Below are the code and all the weights of a small trained network. Each question names an input and a class and asks about switching units off, where a switched-off unit gives its printed mean instead of its output.

import numpy as np


def w(rows, s, z=0):
    codes = np.array(rows[::2]) - 128.0
    scale = np.full(codes.shape[1], s)
    scale[-1] = z or s
    return codes * scale


def f(y):
    return np.maximum(y, 0)


def log_softmax(a):
    a = a - a.max(-1, keepdims=True)
    return a - np.log(np.exp(a).sum(-1, keepdims=True))


def net(x, mask):
    res = np.array(x, float).reshape(1, 6) / 4 @ E
    y = f(res @ A[0][:, :-1].T + A[0][:, -1])
    res = res + np.where(mask, y, B[0][:, -1]) @ B[0][:, :-1]
    return log_softmax(res[-1] @ U[:, :-1].T + U[:, -1])


A, B = {}, {}
E = w([
[128,127,128],'x0',
[3,106,60],'x1',
[143,12,181],'x2',
[131,130,128],'x3',
[53,148,247],'x4',
[201,143,158],'x5',
],0.0056)
A[0] = w([
[114,82,152,195],'N1',
[131,205,125,189],'N2',
[114,148,184,67],'N3',
[110,50,127,124],'N4',
[87,132,214,8],'N5',
[84,107,95,164],'N6',
[103,115,83,167],'N7',
[175,112,152,93],'N8',
[165,110,120,34],'N9',
[188,100,193,111],'N10',
[136,78,96,52],'N11',
[135,51,156,94],'N12',
[135,32,164,106],'N13',
[171,145,156,67],'N14',
[191,191,181,67],'N15',
[198,139,171,98],'N16',
[169,85,114,35],'N17',
[80,133,223,25],'N18',
[137,154,94,2],'N19',
[181,148,183,50],'N20',
[181,126,191,21],'N21',
[159,119,136,47],'N22',
[166,132,148,85],'N23',
[53,159,226,106],'N24',
[141,148,176,109],'N25',
[149,47,145,94],'N26',
[127,70,160,95],'N27',
[136,168,99,118],'N28',
[147,75,2,86],'N29',
],0.011,0.003)
B[0] = w([
[135,160,76,213],'N1',
[90,147,169,215],'N2',
[130,30,163,171],'N3',
[86,180,93,205],'N4',
[166,119,236,194],'N5',
[151,60,104,212],'N6',
[141,78,134,204],'N7',
[92,134,92,184],'N8',
[187,109,209,146],'N9',
[108,154,60,237],'N10',
[132,122,177,159],'N11',
[51,185,150,201],'N12',
[105,231,162,227],'N13',
[105,77,51,173],'N14',
[72,63,101,217],'N15',
[79,97,110,221],'N16',
[136,134,202,161],'N17',
[192,135,216,210],'N18',
[150,165,199,140],'N19',
[84,86,75,198],'N20',
[95,117,94,196],'N21',
[148,118,134,145],'N22',
[84,77,97,168],'N23',
[217,88,168,253],'N24',
[126,60,45,178],'N25',
[129,206,116,202],'N26',
[123,254,148,187],'N27',
[98,185,208,171],'N28',
[188,131,213,255],'N29',
],0.0064,0.0042)
U = w([
[245,106,170,245],'0',
[106,115,113,187],'1',
[93,123,98,138],'2',
[110,193,129,10],'3',
[197,117,128,2],'4',
],0.011,0.0019)

Each question gives the input, the list of numbers given to net, and the class t.
The units are the neurons (one row each of A and B). Each row of codes is followed by its name. A weight is (code - 128) times the scale printed after its matrix; where a second scale follows, it is the last column's (A, B and U).
mask holds one flag per neuron, in row order. A switched-off neuron (its flag False) gives its mean, the last column of its row in B, instead of its output. The means were averaged over made-up inputs and are rounded, as every weight is.
A unit's drop is (log p(t) with every unit on - log p(t) with that unit switched off) / (log p(t) with every unit on - log p(t) with every unit switched off).
The circuit of an input: a set's keep is (log p(t) with only the set's units on - log p(t) with every unit switched off) / (log p(t) with every unit on - log p(t) with every unit switched off). Starting from the 12 units with the biggest drops (on a tie, the unit counted first), units are removed one at a time, each time the one whose removal leaves the highest keep (on an exact tie, the one counted first), for as long as the keep stays at least 0.8.
circuit, biggest first: the units of the circuit, biggest drop first
top k neurons: the k neurons with the biggest drops, biggest first
drop of u: that unit's drop, to one decimal
input [-1,6,0,-6,8,-6], class 0: circuit, biggest first	N24, N18, N5
input [2,-6,7,-2,6,6], class 3: circuit, biggest first	N13, N10
input [-5,3,4,0,8,-1], class 0: circuit, biggest first	N24, N18
input [-7,7,3,-6,-8,2], class 0: circuit, biggest first	N29
input [-6,7,7,1,8,-7], class 0: circuit, biggest first	N24, N18
input [3,2,-8,5,8,4], class 0: circuit, biggest first	N24, N18, N5
input [-4,4,8,2,-5,-5], class 3: top 2 neurons	N13, N4
input [5,2,7,-5,5,-4], class 3: drop of N4	0.3
input [1,6,1,-7,-8,5], class 0: drop of N24	-0.1
input [-6,4,2,4,-8,-4], class 0: drop of N29	0.6
